Each row has a name. Each piece below is followed by the name of the row it came from, unless a question asks for something else. Each question is about the rows just above it.

kidi: [-0.64, -0.71, -0.07, 0.73, -3.34]
Rosed: [-0.10, -0.48, 2.20, 3.22, 3.38]
bod: [8.04, -0.10, -0.47, 1.80, -5.04]
vibop: [-0.06, -1.42, 1.20, -0.07, -2.89]
Gemo: [-1.42, -0.06, 1.52, 6.44, 0.36]
tedi: [0.59, 0.38, -3.56, -1.42, -0.87]
pegus: [7.75, -1.20, 0.70, -1.28, -2.68]
Give the next 2 entries after [-0.10, -0.47]. => [1.80, -5.04]
Give the next 2 entries after [-0.06, -1.42]. => [1.20, -0.07]
q: [0.59, 0.38, -3.56, -1.42, -0.87] => tedi
[-0.64, -0.71, -0.07, 0.73, -3.34] is in which row? => kidi

teno: [-5.31, -1.71, 0.42, 0.12, -0.41, 1.59, -1.99, -1.74, -0.56, -2.05, 0.38, 0.21, -0.59, -0.58, -1.87]
Gemo: [-2.25, -0.90, -0.66, -1.45, -2.91, -3.45, -2.14, -3.78, -6.61, -4.70, 2.97, 1.60, -2.04, 2.11, -2.29]
vibop: [-2.02, -5.31, -1.71, 0.40, 0.12, 3.03, 0.72, 3.58, 2.93, -1.92, 1.97, 1.89, -1.97, 4.80, -0.27]
pegus: [-0.05, 2.33, 3.86, 2.18, 0.46, 0.42, 2.88, 0.54, -1.76, -2.04, 2.06, 0.15, -0.70, -1.18, -3.28]
tedi: [-4.70, 2.99, -0.04, -3.34, -4.88, -3.33, -2.99, -1.81, -0.78, -1.73, -0.89, 0.19, 0.46, 2.89, 4.33]
puvi: [-2.48, -2.08, -0.45, -2.99, -3.04, -0.19, -0.26, -3.26, -2.24, -0.17, -1.73, -1.43, 1.53, -6.80, -4.47]
The next 2 entries after [2.99, -0.04, -3.34, -4.88, -3.33, -2.99, -1.81, -0.78]: => [-1.73, -0.89]
Give the next 2 entries after [-4.70, 2.97]. => [1.60, -2.04]
What are the next 2 entries after [-5.31, -1.71, 0.40, 0.12]? => [3.03, 0.72]
The next 2 entries after [2.88, 0.54, -1.76]: => [-2.04, 2.06]
q: [-2.02, -5.31, -1.71, 0.40, 0.12, 3.03, 0.72, 3.58, 2.93, -1.92, 1.97, 1.89, -1.97, 4.80, -0.27] => vibop
Give the next 2 entries after [0.12, 3.03]. => [0.72, 3.58]
[-2.48, -2.08, -0.45, -2.99, -3.04, -0.19, -0.26, -3.26, -2.24, -0.17, -1.73, -1.43, 1.53, -6.80, -4.47] is in which row? => puvi

teno: [-0.89, -2.72, 0.05, 7.04]
Toz: [3.29, -1.48, 0.62, -5.31]
zafi: [3.79, -2.36, 0.43, -1.26]
pegus: [-2.70, -0.31, 4.41, 3.79]
bod: [0.83, 1.46, 2.72, -0.69]
kidi: [-0.42, -0.93, 3.91, 2.44]
q: [-0.89, -2.72, 0.05, 7.04] => teno
Which row holds [-2.70, -0.31, 4.41, 3.79]? => pegus
Where do [0.83, 1.46, 2.72, -0.69] appear? => bod
q: [3.79, -2.36, 0.43, -1.26] => zafi

kidi: [-0.37, -0.38, -0.58, -0.39, 0.13, 0.16, 0.13, 2.04, -2.46, -0.55, 0.59, 0.42, 0.18, -0.40, -0.37, 0.29, 0.43, 0.57, -0.57, 3.52, -2.75, 1.01, -0.28, 0.46, 1.60, 1.08, 0.44, -0.23, 0.27, -0.98]
Toz: [-1.89, 0.64, -1.46, -0.39, -0.34, -1.55, -0.34, -1.97, 0.76, 1.02, -0.96, -2.33, -0.28, 1.70, 1.21, 0.40, 0.78, -1.86, -1.31, 4.99, 0.04, 1.84, 0.15, -1.24, -2.47, 1.85, 2.37, -0.08, 0.59, 0.00]
teno: [-0.37, -0.37, -0.58, -0.39, 0.15, 0.15, 0.15, 2.02, -2.42, -0.58, 0.55, 0.42, -0.20, -0.40, -0.39, 0.29, 0.43, 0.56, -0.58, 3.54, -2.78, 1.01, -0.28, 0.44, 1.59, 1.11, 0.46, -0.26, 0.29, -3.46]
tedi: [1.85, 0.33, -0.31, -0.39, -0.62, 0.05, -0.62, -9.12, -2.49, 2.08, -0.41, -0.73, 0.24, -1.53, -1.53, 0.15, -1.86, 0.78, 4.99, 0.40, -1.31, 1.84, 0.04, -1.08, -0.10, -1.74, -3.66, 2.25, -4.85, 3.21]
Gemo: [0.18, -0.40, -0.37, 0.30, 0.43, 0.57, -0.57, 3.52, -2.75, 1.01, -0.28, 0.46, -0.01, -0.83, -0.76, 0.59, 0.84, 1.17, -1.21, 4.79, -5.69, 2.17, -0.59, 0.91, 3.27, 2.21, 0.99, -0.49, 0.58, 7.12]
paluz: [-2.14, 0.22, -1.78, -0.39, -0.70, -1.62, -0.70, -2.43, 0.46, 1.02, -0.85, -2.40, -0.73, 1.80, 1.09, 0.45, 1.01, -2.00, -1.25, 4.87, 0.09, 1.34, 0.30, -1.39, -2.24, 1.81, 2.17, -0.09, 0.33, 2.71]
q: [-1.89, 0.64, -1.46, -0.39, -0.34, -1.55, -0.34, -1.97, 0.76, 1.02, -0.96, -2.33, -0.28, 1.70, 1.21, 0.40, 0.78, -1.86, -1.31, 4.99, 0.04, 1.84, 0.15, -1.24, -2.47, 1.85, 2.37, -0.08, 0.59, 0.00] => Toz
What are the next 2 entries after [0.13, 2.04, -2.46, -0.55, 0.59, 0.42, 0.18, -0.40, -0.37, 0.29, 0.43]? => [0.57, -0.57]
The next 2 entries after [-2.00, -1.25, 4.87, 0.09, 1.34]: => [0.30, -1.39]
The next 2 entries after [0.18, -0.40, -0.37, 0.29, 0.43, 0.57, -0.57, 3.52, -2.75, 1.01, -0.28, 0.46]: => [1.60, 1.08]
The next 2 entries after [0.40, 0.78, -1.86, -1.31, 4.99, 0.04, 1.84, 0.15]: => [-1.24, -2.47]
q: [-0.37, -0.38, -0.58, -0.39, 0.13, 0.16, 0.13, 2.04, -2.46, -0.55, 0.59, 0.42, 0.18, -0.40, -0.37, 0.29, 0.43, 0.57, -0.57, 3.52, -2.75, 1.01, -0.28, 0.46, 1.60, 1.08, 0.44, -0.23, 0.27, -0.98] => kidi

zafi: [9.36, -1.64, -1.22, -1.81]
pegus: [3.35, 6.30, -1.52, 0.45]
kidi: [0.66, -0.69, -1.01, -1.11]
Toz: [1.80, -1.30, 0.11, 0.97]
bod: [1.38, -0.49, 1.75, -1.45]
puvi: [2.03, 2.93, -1.28, 0.12]
tedi: [0.96, -0.67, -0.31, -0.51]
teno: [0.60, -1.28, 2.56, 2.45]
Rosed: [3.14, -1.28, 0.59, 2.57]
paluz: [0.89, -0.33, -0.40, -0.53]
Gemo: [0.67, -1.78, 4.24, 4.58]
q: [0.89, -0.33, -0.40, -0.53] => paluz
q: [2.03, 2.93, -1.28, 0.12] => puvi
The row with [1.38, -0.49, 1.75, -1.45] is => bod
q: [3.14, -1.28, 0.59, 2.57] => Rosed
q: [0.67, -1.78, 4.24, 4.58] => Gemo

puvi: [5.71, -2.10, -0.91, 1.26, -1.66]
Gemo: [5.71, -2.10, -0.25, 1.26, -1.66]
kidi: [6.24, -2.10, -0.91, 1.26, -1.66]
teno: [-5.10, -2.10, -0.91, 1.26, -1.66]
q: [5.71, -2.10, -0.91, 1.26, -1.66] => puvi
q: [-5.10, -2.10, -0.91, 1.26, -1.66] => teno

